Below are the code and all the weights of a small trained network. Each question names an input and a target symbol and asks about switching units off, where a switched-off unit gives its printed mean instead of its output.

import numpy as np


def w(rows, s, z=0):
    codes = np.array(rows[::2]) - 128.0
    scale = np.full(codes.shape[1], s)
    scale[-1] = z or s
    return codes * scale


def f(y):
    return y / 2 * (1 + np.tanh(0.7978845608 * (y + 0.044715 * y**3)))


def softmax(a):
    e = np.exp(a - a.max(-1, keepdims=True))
    return e / e.sum(-1, keepdims=True)


def log_softmax(a):
    a = a - a.max(-1, keepdims=True)
    return a - np.log(np.exp(a).sum(-1, keepdims=True))


def net(x, mask):
    ids = ['βδεζμσ'.index(c) for c in x.split()]
    T = len(ids)
    res = E[ids] + P[:T]
    q, k, v = (res @ M[0].T for M in (Q, K, V))
    z = softmax(np.where(np.tri(T) > 0, q @ k.T / 3**0.5, -1e9)) @ v
    res = res + np.where(mask[0], z, O[0][:, -1]) @ O[0][:, :-1]
    y = f(res @ A[0][:, :-1].T + A[0][:, -1])
    res = res + np.where(mask[1:9], y, B[0][:, -1]) @ B[0][:, :-1]
    return log_softmax(res[-1] @ U[:, :-1].T + U[:, -1])


Q, K, V, O, A, B = {}, {}, {}, {}, {}, {}
E = w([
[115,110,22,147,48,21],'β',
[128,74,2,114,118,62],'δ',
[133,183,146,50,138,123],'ε',
[107,42,182,168,125,126],'ζ',
[149,54,161,141,180,108],'μ',
[95,175,186,83,77,133],'σ',
],0.012)
P = w([
[145,124,117,162,131,90],'0',
[164,78,154,118,111,105],'1',
[108,134,125,141,157,90],'2',
[137,60,162,85,112,106],'3',
[87,123,126,114,164,90],'4',
[123,59,172,62,113,101],'5',
[67,122,134,92,165,88],'6',
[103,75,184,36,102,97],'7',
[11,128,100,66,167,109],'8',
[126,81,44,104,107,185],'9',
[212,147,132,156,59,129],'10',
[150,192,67,183,122,143],'11',
[231,141,102,174,58,162],'12',
[192,181,85,200,112,135],'13',
],0.012)
Q[0] = w([
[97,52,158,19,118,141],'h1',
[253,129,127,151,56,220],'h1',
[138,97,55,116,64,40],'h1',
],0.017)
K[0] = w([
[5,104,123,101,178,84],'h1',
[129,159,77,207,147,206],'h1',
[73,222,130,21,109,187],'h1',
],0.015)
V[0] = w([
[108,207,131,91,82,106],'h1',
[145,116,9,129,131,93],'h1',
[208,141,117,66,205,116],'h1',
],0.012)
O[0] = w([
[123,46,152,210,62,4,214],'h1',
[49,155,165,166,219,126,253],'h1',
[37,108,131,245,8,220,181],'h1',
],0.011,0.0029)
A[0] = w([
[94,123,188,148,99,159,159],'n1',
[144,145,177,132,100,123,248],'n2',
[194,120,138,67,145,144,153],'n3',
[120,67,149,146,120,146,227],'n4',
[129,130,125,110,85,252,187],'n5',
[70,160,148,129,150,204,149],'n6',
[108,96,118,177,76,107,3],'n7',
[115,149,174,119,182,113,153],'n8',
],0.013,0.0045)
B[0] = w([
[64,141,55,160,166,156,188],'n1',
[135,92,94,139,111,114,179],'n2',
[168,195,95,87,120,138,154],'n3',
[109,187,106,156,96,112,226],'n4',
[129,102,248,125,67,183,172],'n5',
[168,29,69,91,151,137,230],'n6',
[116,179,163,113,169,175,255],'n7',
[112,140,163,110,195,116,223],'n8',
],0.011,0.0079)
U = w([
[98,161,253,133,165,90,61],'β',
[102,91,64,120,175,153,10],'δ',
[64,178,113,177,98,157,193],'ε',
[151,207,116,69,155,175,43],'ζ',
[130,71,190,119,104,184,116],'μ',
[171,84,101,137,91,51,254],'σ',
],0.0078,0.0032)

Each question gives the input, a string of symbols that net reads in full, and the target symbol t.
The units are the heads (3 rows each of Q, K, V and O) and the neurons (one row each of A and B). Each row of codes is followed by its name. A weight is (code - 128) times the scale printed after its matrix; where a second scale follows, it is the last column's (O, A, B and U).
mask holds one flag per unit, heads first, then neurons. A switched-off unit (its flag False) gives its mean, the last column of its rows in O or B, instead of its output. The means were averaged over made-up inputs and are rounded, as every weight is.
A unit's drop is (log p(t) with every unit on - log p(t) with that unit switched off) / (log p(t) with every unit on - log p(t) with every unit switched off).
The circuit of an input: a set's keep is (log p(t) with only the set's units on - log p(t) with every unit switched off) / (log p(t) with every unit on - log p(t) with every unit switched off). Starting from all 9 units, units are removed one at a time, each time the one whose removal leaves the highest keep (on an exact tie, the one counted first), for as long as the keep stays at least 0.8.
units of the circuit, in order: the units of the circuit, biggest drop first
most important unit: the unit with the biggest drop
top k neurons: the k neurons with the biggest drops, biggest first
drop when u is switched off: that unit's drop, to one decimal
input δ μ σ ζ, target σ: units of the circuit, in order => [h1; n7]
input δ ε μ σ ε μ ε δ σ, target δ: units of the circuit, in order => [n6; h1; n1]
input μ σ β σ ζ δ ζ δ σ μ ζ δ σ, target δ: units of the circuit, in order => [h1; n6; n1]
input ε β σ ε δ β δ δ σ ε σ, target ε: units of the circuit, in order => [h1; n1; n6]
input ε ζ ε ζ, target ε: most important unit => n4
input ε δ δ μ ε, target μ: units of the circuit, in order => [h1; n5; n6]
input σ ε ζ ζ, target ζ: units of the circuit, in order => [h1; n3]
input μ δ β σ ε β, target ε: units of the circuit, in order => [h1; n7; n4]
input β δ δ ζ ε ζ σ σ ε ε ε, target ε: units of the circuit, in order => [h1; n1]
input μ δ β β, target β: units of the circuit, in order => [h1; n6]
input σ σ ζ ε μ, target ε: top 2 neurons => [n6; n4]
input σ δ ζ, target δ: units of the circuit, in order => [h1; n5; n6]
input μ β ζ μ β μ, target β: top 2 neurons => [n8; n6]
input β β ε δ, target ε: units of the circuit, in order => [h1; n7; n4]
input μ δ δ δ, target δ: top 2 neurons => [n6; n5]
input ζ δ μ β δ ζ μ σ ε μ μ ε β μ, target β: top 2 neurons => [n8; n1]
input μ σ ε, target σ: drop when n6 is switched off => -0.1
input σ β ζ, target β: drop when n4 is switched off => 0.0
input β ζ μ ε ζ ζ β, target ε: drop when h1 is switched off => 0.8
input β ζ μ β β δ ζ β β, target β: top 2 neurons => [n6; n8]
input ε σ μ σ δ μ, target δ: top neuron => [n6]
